Below are the code and all the weights of a small trained network. Each question names an input and a target symbol and asks about switching units off, where a switched-off unit gives its printed mean instead of its output.

import numpy as np


def w(rows, s, z=0):
    codes = np.array(rows[::2]) - 128.0
    scale = np.full(codes.shape[1], s)
    scale[-1] = z or s
    return codes * scale


def norm(h):
    return h / np.sqrt((h * h).mean(-1, keepdims=True) + 1e-5)


def f(y):
    return np.maximum(y, 0)


def softmax(a):
    e = np.exp(a - a.max(-1, keepdims=True))
    return e / e.sum(-1, keepdims=True)


def log_softmax(a):
    a = a - a.max(-1, keepdims=True)
    return a - np.log(np.exp(a).sum(-1, keepdims=True))


def net(x, mask):
    ids = ['αγδεηθλμξπστψω'.index(c) for c in x.split()]
    T = len(ids)
    res = E[ids] + P[:T]
    q, k, v = (norm(res) @ M[0].T for M in (Q, K, V))
    z = softmax(np.where(np.tri(T) > 0, q @ k.T / 4**0.5, -1e9)) @ v
    res = res + np.where(mask[0], z, O[0][:, -1]) @ O[0][:, :-1]
    y = f(norm(res) @ A[0][:, :-1].T + A[0][:, -1])
    res = res + np.where(mask[1:17], y, B[0][:, -1]) @ B[0][:, :-1]
    return log_softmax(norm(res)[-1] @ U[:, :-1].T + U[:, -1])


Q, K, V, O, A, B = {}, {}, {}, {}, {}, {}
E = w([
[83,89,61],'α',
[226,183,132],'γ',
[201,146,129],'δ',
[106,91,91],'ε',
[110,98,101],'η',
[111,96,94],'θ',
[2,153,55],'λ',
[89,120,81],'μ',
[126,108,103],'ξ',
[86,105,82],'π',
[95,121,220],'σ',
[101,184,106],'τ',
[111,99,57],'ψ',
[136,178,194],'ω',
],0.02)
P = w([
[255,119,105],'0',
[50,118,19],'1',
[231,124,138],'2',
[44,129,23],'3',
[215,125,146],'4',
[45,129,17],'5',
[210,126,154],'6',
[40,129,11],'7',
[208,124,154],'8',
],0.0075)
Q[0] = w([
[78,239,77],'H0',
[111,252,106],'H0',
[240,1,112],'H0',
[34,199,78],'H0',
],0.0087)
K[0] = w([
[59,213,164],'H0',
[106,201,158],'H0',
[129,10,86],'H0',
[67,162,166],'H0',
],0.014)
V[0] = w([
[162,255,162],'H0',
[107,165,101],'H0',
[101,78,193],'H0',
[146,175,140],'H0',
],0.0072)
O[0] = w([
[122,113,224,23],'H0',
[42,184,149,224],'H0',
[131,2,132,1],'H0',
[113,130,190,83],'H0',
],0.0058,0.00083)
A[0] = w([
[50,68,186,9],'N0',
[233,124,140,102],'N1',
[255,147,152,75],'N2',
[104,141,206,151],'N3',
[52,66,117,151],'N4',
[196,175,167,188],'N5',
[69,181,89,11],'N6',
[213,39,213,39],'N7',
[37,116,33,103],'N8',
[73,212,205,84],'N9',
[78,2,121,2],'N10',
[44,159,61,84],'N11',
[236,158,104,12],'N12',
[235,213,25,53],'N13',
[202,110,221,128],'N14',
[157,46,163,196],'N15',
],0.0089,0.0053)
B[0] = w([
[226,161,73,140],'N0',
[112,74,111,152],'N1',
[141,43,86,157],'N2',
[124,107,83,169],'N3',
[112,120,69,196],'N4',
[60,94,101,176],'N5',
[254,129,207,144],'N6',
[69,143,35,144],'N7',
[147,153,189,254],'N8',
[147,80,111,164],'N9',
[158,140,203,139],'N10',
[124,135,188,210],'N11',
[61,160,120,143],'N12',
[105,142,194,194],'N13',
[169,186,189,170],'N14',
[102,179,140,156],'N15',
],0.0096,0.0077)
U = w([
[105,165,41,178],'α',
[254,134,135,181],'γ',
[184,32,142,173],'δ',
[176,129,80,163],'ε',
[182,113,91,139],'η',
[191,126,77,185],'θ',
[87,204,102,21],'λ',
[173,211,158,232],'μ',
[51,26,99,120],'ξ',
[116,189,104,42],'π',
[46,71,213,105],'σ',
[40,238,61,2],'τ',
[200,217,63,154],'ψ',
[196,46,220,95],'ω',
],0.015,0.0062)

Each question gives the input, a string of symbols that net reads in full, and the target symbol t.
The units are the heads (4 rows each of Q, K, V and O) and the neurons (one row each of A and B). Each row of codes is followed by its name. A weight is (code - 128) times the scale printed after its matrix; where a second scale follows, it is the last column's (O, A, B and U).
mask holds one flag per unit, heads first, then neurons. A switched-off unit (its flag False) gives its mean, the last column of its rows in O or B, instead of its output. The means were averaged over made-up inputs and are rounded, as every weight is.
A unit's drop is (log p(t) with every unit on - log p(t) with that unit switched off) / (log p(t) with every unit on - log p(t) with every unit switched off).
The circuit of an input: a set's keep is (log p(t) with only the set's units on - log p(t) with every unit switched off) / (log p(t) with every unit on - log p(t) with every unit switched off). Starting from the 12 units with the biggest drops (on a tie, the unit counted first), units are removed one at a time, each time the one whose removal leaves the highest keep (on an exact tie, the one counted first), for as long as the keep stays at least 0.8.
units of the circuit, in order: the units of the circuit, biggest drop first
unit that matters most: the unit with the biggest drop
k most important neurons: the k neurons with the biggest drops, biggest first
drop when u is switched off: that unit's drop, to one decimal
input μ μ μ δ σ σ, target ξ: most important neuron => N8
input μ σ μ γ, target ξ: 4 most important neurons => N5, N2, N1, N8
input μ μ ω μ, target σ: units of the circuit, in order => H0, N8
input ξ η μ θ, target τ: units of the circuit, in order => H0, N8, N2
input α μ μ ε μ μ ω, target ω: 4 most important neurons => N14, N2, N5, N9
input σ α τ, target τ: units of the circuit, in order => N5, N8
input μ μ μ γ ε μ ω, target ω: 2 most important neurons => N9, N2
input σ μ τ ψ ω γ, target σ: 2 most important neurons => N13, N5
input μ μ μ ψ μ σ ψ, target μ: 3 most important neurons => N13, N5, N4
input μ α μ γ, target τ: units of the circuit, in order => N5, N13, N8, N12
input σ λ θ γ μ μ τ, target τ: units of the circuit, in order => N8, N5
input θ π μ σ μ μ μ ψ ξ, target ξ: units of the circuit, in order => N8, N12
input η μ η η, target τ: 3 most important neurons => N8, N2, N11
input ξ μ μ σ δ σ, target ξ: 2 most important neurons => N9, N8
input ψ ω ψ μ, target σ: 2 most important neurons => N11, N8
input μ μ μ ε, target τ: 2 most important neurons => N8, N2
input λ σ μ μ η γ, target τ: 2 most important neurons => N12, N13
input ω δ μ σ μ σ α γ, target ξ: unit that matters most => N2
input μ μ ω σ θ λ θ σ α, target α: drop when H0 is switched off => 1.2
input δ ω μ ξ, target σ: drop when N14 is switched off => 0.2
input θ θ μ ε θ ω σ λ δ, target δ: drop when N1 is switched off => 0.7
input σ μ π μ ψ, target ψ: unit that matters most => N5
